After every row comes roughly how far along a hidden order it lies, from 0 to 10.
| 11 | 25 | 12 |  9 |  4 |  4 |  0 |  0 |  1 |  3 | -7 |  4 | -1 | 16 | 18 |  0 | -8 |  2 | => 0
| -1 |  4 |  3 | -9 |  2 |  6 | 18 | 12 | 10 |  8 | -1 |  4 | -1 | 12 | 15 | -1 | -7 |  1 | => 9
|   1 |   5 |   1 | -10 |  -1 |   1 |   0 |   0 |   0 |   2 |  -3 |   5 |  17 |  28 |  48 |   5 |  -1 |   3 | => 5
|   8 |  24 |  11 |   9 |   4 |   4 |   2 |   0 |   2 |   6 |  -9 |   5 |   1 |  19 |  12 |   0 | -10 |   3 | => 1
|  5 |  3 |  3 | -5 |  1 |  0 |  2 |  0 |  1 |  1 | -2 |  2 |  6 | 13 | 36 |  7 |  8 |  5 | => 3
|   1 |   4 |   2 | -12 |  -1 |   1 |   2 |   2 |   4 |   7 |   8 |  14 |  18 |  16 |  14 |   0 |  -5 |   1 | => 10
| 10 |  7 |  2 | -4 |  0 |  1 | -1 | -1 |  1 |  1 | -3 |  2 |  1 | 15 | 21 |  6 |  8 |  7 | => 2
|   3 |   8 |   3 | -13 |  -1 |   2 |  -1 |  -1 |   2 |   0 |  -5 |   5 |   8 |  26 |  48 |   6 |   0 |   5 | => 3
| 10 |  9 |  3 | -9 | -1 |  1 | -2 | -1 |  1 |  1 | -3 |  1 |  3 | 15 | 28 |  6 |  6 |  7 | => 2
|   0 |   4 |   2 | -12 |  -1 |   1 |   0 |   1 |   5 |   7 |   7 |  15 |  23 |  22 |  12 |   0 |  -6 |   1 | => 10
|   1 |  -8 |  -2 |  22 |   7 |   6 |  25 |  10 |   5 |   1 |   7 |  -2 |   1 | -10 |   1 |   0 |   6 |   0 | => 7
| -1 |  4 |  3 | -6 | -1 |  1 | -1 |  1 |  4 |  8 |  8 | 15 | 13 | 17 | 17 |  0 | -5 |  1 | => 10
|   2 |   6 |   2 | -12 |  -1 |   1 |  -1 |  -1 |   1 |   2 |  -8 |   4 |   9 |  25 |  43 |   6 |   4 |   4 | => 4
|   0 |  10 |   4 | -19 |  -1 |   3 |   9 |   8 |  13 |  11 |   2 |   8 |   4 |  21 |  15 |   0 | -10 |   1 | => 10
| 17 | 15 |  4 |  2 |  0 |  1 |  0 |  0 |  0 |  0 | -1 |  1 |  0 |  2 |  5 |  3 |  6 |  8 | => 0
|   1 |   5 |   2 | -10 |  -1 |   1 |  -1 |   0 |  -1 |   1 |  -4 |   4 |  14 |  26 |  46 |   6 |   2 |   3 | => 4
|  0 |  5 |  1 | -8 | -1 |  1 | -1 |  0 |  0 |  2 | -1 |  8 | 18 | 37 | 42 |  3 | -2 |  2 | => 6
|   8 |  13 |   4 | -19 |   0 |   2 |  -2 |   0 |   1 |   2 |  -7 |   1 |   3 |  23 |  34 |   6 |   1 |   7 | => 2
|  9 | 18 |  8 | 25 |  5 |  3 |  3 |  1 |  0 |  1 | -2 |  1 |  0 |  6 | 18 |  0 | -3 |  3 | => 1
|  -1 |   8 |   4 | -21 |  -2 |   3 |  -1 |  -1 |   1 |   5 |  -2 |  13 |  26 |  41 |  39 |   5 |  -9 |   1 | => 8
| 12 | 24 | 10 | 14 |  4 |  5 |  1 |  0 |  0 |  2 | -7 |  7 |  0 | 18 | 14 |  0 | -9 |  3 | => 1
| 10 | 21 |  9 | 12 |  3 |  3 |  2 |  0 |  0 |  3 | -4 |  2 | -1 | 11 |  6 |  1 | -4 |  4 | => 0
| 15 |  9 |  1 |  6 |  0 |  0 |  0 |  0 |  1 | -1 |  0 |  0 | -1 |  0 | 11 |  3 | 10 |  7 | => 1
|   0 |   6 |   4 | -15 |   0 |   2 |   0 |   0 |   1 |   2 |  -4 |   5 |  18 |  33 |  46 |   5 |  -1 |   3 | => 5
|  0 | 10 |  6 |  1 |  7 | 10 | 21 |  6 |  4 |  4 | -8 |  4 |  3 | 20 | 12 | -1 | -9 |  2 | => 5
|   0 |   2 |   1 | -11 |  -1 |   1 |   1 |  -3 |   6 |   9 |  10 |  14 |  21 |  14 |   8 |   1 |  -5 |   1 | => 10
|  0 | -1 |  1 |  1 |  5 |  8 | 24 | 10 |  7 |  4 |  0 |  2 | -2 |  1 | -1 |  0 | -1 |  0 | => 7
|   4 |  10 |   3 | -17 |  -2 |   2 |  -1 |   0 |   1 |   2 |  -6 |   5 |   8 |  29 |  52 |   6 |   0 |   5 | => 3
| 11 | 21 |  8 | 24 |  4 |  2 |  3 |  0 |  0 |  0 | -2 |  1 | -1 |  4 |  6 |  0 | -1 |  4 | => 0
|  0 |  3 |  1 | -8 |  0 |  3 | 13 |  9 | 11 | 10 |  5 |  5 |  1 | 11 |  4 | -1 | -5 |  0 | => 10
| -1 |  0 |  2 | -8 |  1 |  4 | 16 | 11 |  9 |  8 |  1 |  3 |  1 | 11 |  4 |  0 | -4 |  1 | => 9
| -1 |  2 |  1 | -6 |  1 |  4 | 16 | 10 | 12 | 10 |  3 |  4 | -1 |  7 | 11 |  0 | -4 |  0 | => 9
|  0 | -2 |  0 |  5 |  3 |  5 | 20 | 12 |  9 |  6 |  3 |  2 |  2 | -1 |  0 |  0 |  1 |  1 | => 8
|  0 |  8 |  4 | -7 |  6 |  9 | 21 |  7 |  5 |  4 | -4 |  4 |  1 | 10 | 12 |  0 | -7 |  1 | => 6
|   0 |   6 |   3 | -16 |  -1 |   2 |  -3 |   0 |   3 |   6 |   5 |  15 |  27 |  28 |  20 |   1 |  -7 |   1 | => 9
| 16 | 19 |  5 | -5 |  0 |  1 |  0 |  0 |  1 |  2 | -4 |  1 |  0 | 11 | 19 |  3 |  2 |  8 | => 0
|   1 |   6 |   2 | -10 |  -1 |   1 |   0 |   0 |   1 |   4 |   4 |  12 |  29 |  31 |  38 |   2 |  -4 |   1 | => 8
